Here is a tiny trained network, its code and every weight. The questions are about switching its units off for an input and a class, where a switched-off unit gives its printed mean instead of its output.

import numpy as np


def w(rows, s, z=0):
    codes = np.array(rows[::2]) - 128.0
    scale = np.full(codes.shape[1], s)
    scale[-1] = z or s
    return codes * scale


def f(y):
    return np.maximum(y, 0)


def log_softmax(a):
    a = a - a.max(-1, keepdims=True)
    return a - np.log(np.exp(a).sum(-1, keepdims=True))


def net(x, mask):
    res = np.array(x, float).reshape(1, 5) / 4 @ E
    y = f(res @ A[0][:, :-1].T + A[0][:, -1])
    res = res + np.where(mask, y, B[0][:, -1]) @ B[0][:, :-1]
    return log_softmax(res[-1] @ U[:, :-1].T + U[:, -1])


A, B = {}, {}
E = w([
[124,140,125,113,125,140,130,141],'x0',
[126,120,128,138,124,127,134,125],'x1',
[30,194,104,136,253,201,224,34],'x2',
[40,33,45,38,142,53,194,194],'x3',
[46,188,27,223,219,75,23,220],'x4',
],0.0057)
A[0] = w([
[226,139,240,86,38,191,166,65,179],'neuron 1',
[30,72,96,28,190,111,224,45,150],'neuron 2',
[48,151,157,51,211,171,233,27,215],'neuron 3',
[39,229,120,233,228,228,129,55,171],'neuron 4',
[25,55,30,108,218,15,90,216,66],'neuron 5',
[58,227,80,228,229,214,55,106,112],'neuron 6',
[26,47,15,126,208,38,101,239,72],'neuron 7',
[236,192,231,128,61,199,182,24,184],'neuron 8',
[174,232,85,236,152,134,26,210,158],'neuron 9',
[222,193,133,221,80,124,12,218,186],'neuron 10',
[35,216,131,136,235,190,239,35,214],'neuron 11',
[221,181,182,170,70,197,33,148,244],'neuron 12',
[69,2,117,29,83,59,234,103,130],'neuron 13',
[71,231,71,216,233,210,44,101,125],'neuron 14',
[198,29,147,80,9,64,63,219,254],'neuron 15',
[108,23,138,45,56,76,193,174,143],'neuron 16',
[201,26,148,71,18,55,86,222,251],'neuron 17',
],0.0049,0.0038)
B[0] = w([
[52,105,221,53,92,111,20,121,233],'neuron 1',
[72,37,90,179,180,242,211,155,202],'neuron 2',
[48,42,146,179,223,238,196,155,230],'neuron 3',
[194,234,107,22,209,197,41,23,232],'neuron 4',
[28,187,245,160,167,112,29,215,196],'neuron 5',
[221,238,43,31,163,174,39,31,210],'neuron 6',
[17,196,241,147,159,58,16,196,199],'neuron 7',
[11,107,227,223,194,141,37,233,240],'neuron 8',
[236,241,35,195,54,7,202,162,210],'neuron 9',
[199,218,96,238,32,15,198,221,223],'neuron 10',
[63,92,154,72,229,253,159,46,247],'neuron 11',
[151,222,164,200,55,16,111,213,234],'neuron 12',
[224,25,18,20,109,241,216,31,201],'neuron 13',
[221,240,44,39,179,161,58,9,212],'neuron 14',
[191,183,111,16,22,18,37,58,254],'neuron 15',
[210,82,44,34,72,204,82,28,195],'neuron 16',
[180,146,107,23,23,32,20,43,250],'neuron 17',
],0.0046,0.0084)
U = w([
[39,145,229,126,32,23,12,226,237],'0',
[237,181,4,8,104,153,99,14,100],'1',
[15,171,234,195,240,224,52,175,214],'2',
[104,6,8,143,142,248,248,139,1],'3',
[243,219,7,240,68,20,201,237,14],'4',
],0.0044,0.0032)

Each question gives the input, the list of numbers given to net, and the class t.
The units are the neurons (one row each of A and B). Each row of codes is followed by its name. A weight is (code - 128) times the scale printed after its matrix; where a second scale follows, it is the last column's (A, B and U).
mask holds one flag per neuron, in row order. A switched-off neuron (its flag False) gives its mean, the last column of its row in B, instead of its output. The means were averaged over made-up inputs and are rounded, as every weight is.
A unit's drop is (log p(t) with every unit on - log p(t) with that unit switched off) / (log p(t) with every unit on - log p(t) with every unit switched off).
The circuit of an input: a set's keep is (log p(t) with only the set's units on - log p(t) with every unit switched off) / (log p(t) with every unit on - log p(t) with every unit switched off). Starting from the 12 units with the biggest drops (on a tie, the unit counted first), units are removed one at a time, each time the one whose removal leaves the highest keep (on an exact tie, the one counted first), for as long as the keep stays at least 0.8.
units of the circuit, in order: the units of the circuit, biggest drop first
k most important neurons: the k neurons with the biggest drops, biggest first
drop when u is switched off: that unit's drop, to one decimal
input [8,-3,8,-2,-7], class 2: most important neuron => [neuron 8]
input [-1,1,2,-4,0], class 2: units of the circuit, in order => [neuron 15; neuron 17]
input [1,7,4,-1,0], class 2: units of the circuit, in order => [neuron 15; neuron 17]
input [-1,-3,-6,0,1], class 4: units of the circuit, in order => [neuron 10; neuron 1; neuron 11]
input [4,4,-4,-2,7], class 4: units of the circuit, in order => [neuron 9; neuron 10]
input [-8,1,-8,-8,3], class 4: 2 most important neurons => [neuron 10; neuron 9]
input [-7,-2,5,0,-8], class 2: 2 most important neurons => [neuron 8; neuron 1]
input [4,-1,5,-1,-8], class 2: 2 most important neurons => [neuron 8; neuron 1]
input [3,-1,-4,-6,-1], class 0: 2 most important neurons => [neuron 1; neuron 8]
input [4,-6,3,-5,0], class 2: 2 most important neurons => [neuron 15; neuron 17]
input [2,8,-7,-2,-7], class 0: 2 most important neurons => [neuron 8; neuron 1]
input [6,1,3,8,4], class 2: 2 most important neurons => [neuron 7; neuron 5]
input [-7,-4,-6,-2,-8], class 0: drop when neuron 8 is switched off => 0.2
input [8,2,3,-2,7], class 1: units of the circuit, in order => [neuron 14]
input [-3,2,-8,-1,-7], class 0: drop when neuron 16 is switched off => -0.1
input [-2,3,5,8,3], class 2: 2 most important neurons => [neuron 7; neuron 5]
input [-5,-1,-2,-1,-7], class 0: drop when neuron 8 is switched off => 0.3
